Below is a small trained network, with its code and all its weights. Each question gives an input and a class and asks what happens when units are switched off, that is, made to give their printed mean instead of their output.

import numpy as np


def w(rows, s, z=0):
    codes = np.array(rows[::2]) - 128.0
    scale = np.full(codes.shape[1], s)
    scale[-1] = z or s
    return codes * scale


def f(y):
    return y / 2 * (1 + np.tanh(0.7978845608 * (y + 0.044715 * y**3)))


def log_softmax(a):
    a = a - a.max(-1, keepdims=True)
    return a - np.log(np.exp(a).sum(-1, keepdims=True))


def net(x, mask):
    res = np.array(x, float).reshape(1, 4) / 4 @ E
    y = f(res @ A[0][:, :-1].T + A[0][:, -1])
    res = res + np.where(mask, y, B[0][:, -1]) @ B[0][:, :-1]
    return log_softmax(res[-1] @ U[:, :-1].T + U[:, -1])


A, B = {}, {}
E = w([
[88,101,255,195,119,47,96,161,88],'x0',
[112,63,188,141,160,141,23,250,96],'x1',
[223,113,34,66,213,176,112,117,179],'x2',
[39,205,88,176,213,88,81,67,202],'x3',
],0.0078)
A[0] = w([
[148,92,178,62,60,140,183,114,172,215],'N0',
[135,129,115,65,213,172,126,161,140,116],'N1',
[199,129,91,107,163,87,153,177,184,4],'N2',
[172,50,127,155,164,121,124,136,50,188],'N3',
[103,74,81,122,139,99,121,118,122,8],'N4',
[222,72,87,8,116,222,117,169,141,248],'N5',
[42,182,110,84,204,107,143,172,76,139],'N6',
[146,28,125,83,212,124,55,75,163,239],'N7',
[53,118,107,209,138,84,207,85,161,15],'N8',
[164,128,140,101,134,51,145,187,115,16],'N9',
[32,201,94,175,164,88,139,94,127,181],'N10',
[184,137,139,85,127,129,56,159,118,171],'N11',
[3,87,114,193,137,99,155,154,149,172],'N12',
[107,50,32,107,157,119,95,129,137,173],'N13',
[127,87,103,142,80,143,115,136,157,4],'N14',
],0.0069,0.0021)
B[0] = w([
[199,55,117,143,111,147,232,46,80,179],'N0',
[182,254,107,186,242,136,77,204,214,176],'N1',
[123,163,78,185,129,143,99,155,115,153],'N2',
[151,64,124,90,188,132,168,82,149,170],'N3',
[89,104,130,203,82,178,103,190,185,120],'N4',
[178,96,27,170,76,72,104,80,184,254],'N5',
[108,152,170,177,36,173,107,132,178,149],'N6',
[179,173,52,130,97,232,144,220,159,193],'N7',
[104,177,212,95,109,139,79,126,130,170],'N8',
[99,88,111,73,122,102,125,129,105,135],'N9',
[163,111,159,109,94,221,38,159,84,207],'N10',
[162,154,104,50,152,94,143,169,172,160],'N11',
[85,163,215,83,86,146,89,178,117,175],'N12',
[96,143,45,92,129,185,160,172,237,175],'N13',
[136,67,121,103,146,145,159,103,90,120],'N14',
],0.0062,0.0091)
U = w([
[219,153,67,125,138,177,67,195,242,105],'0',
[255,96,129,114,66,42,161,95,65,153],'1',
[126,132,201,60,230,92,74,242,87,1],'2',
[82,179,180,71,60,190,67,165,126,225],'3',
],0.0075,0.0016)

Each question gives the input, the list of numbers given to net, and the class t.
The units are the neurons (one row each of A and B). Each row of codes is followed by its name. A weight is (code - 128) times the scale printed after its matrix; where a second scale follows, it is the last column's (A, B and U).
mask holds one flag per neuron, in row order. A switched-off neuron (its flag False) gives its mean, the last column of its row in B, instead of its output. The means were averaged over made-up inputs and are rounded, as every weight is.
A unit's drop is (log p(t) with every unit on - log p(t) with that unit switched off) / (log p(t) with every unit on - log p(t) with every unit switched off).
The circuit of an input: a set's keep is (log p(t) with only the set's units on - log p(t) with every unit switched off) / (log p(t) with every unit on - log p(t) with every unit switched off). Starting from the 12 units with the biggest drops (on a tie, the unit counted first), units are removed one at a time, each time the one whose removal leaves the highest keep (on an exact tie, the one counted first), for as long as the keep stays at least 0.8.
circuit, biggest first: the units of the circuit, biggest drop first
unit that matters most: the unit with the biggest drop
k most important neurons: the k neurons with the biggest drops, biggest first
drop when u is switched off: that unit's drop, to one decimal
input [-1,-8,5,-6], class 1: unit that matters most => N0
input [6,-6,4,3], class 2: circuit, biggest first => [N5, N13]
input [0,-5,1,1], class 1: 4 most important neurons => [N1, N7, N13, N12]
input [1,-4,-3,1], class 3: circuit, biggest first => [N5, N8]
input [2,2,2,6], class 3: 2 most important neurons => [N5, N12]
input [-2,-4,0,2], class 3: circuit, biggest first => [N5, N1, N7]
input [6,-3,1,1], class 2: 2 most important neurons => [N5, N0]
input [2,-4,1,3], class 3: drop when N5 is switched off => 0.2
input [0,3,1,-4], class 1: drop when N7 is switched off => 0.1
input [4,3,0,-4], class 1: drop when N5 is switched off => -0.3
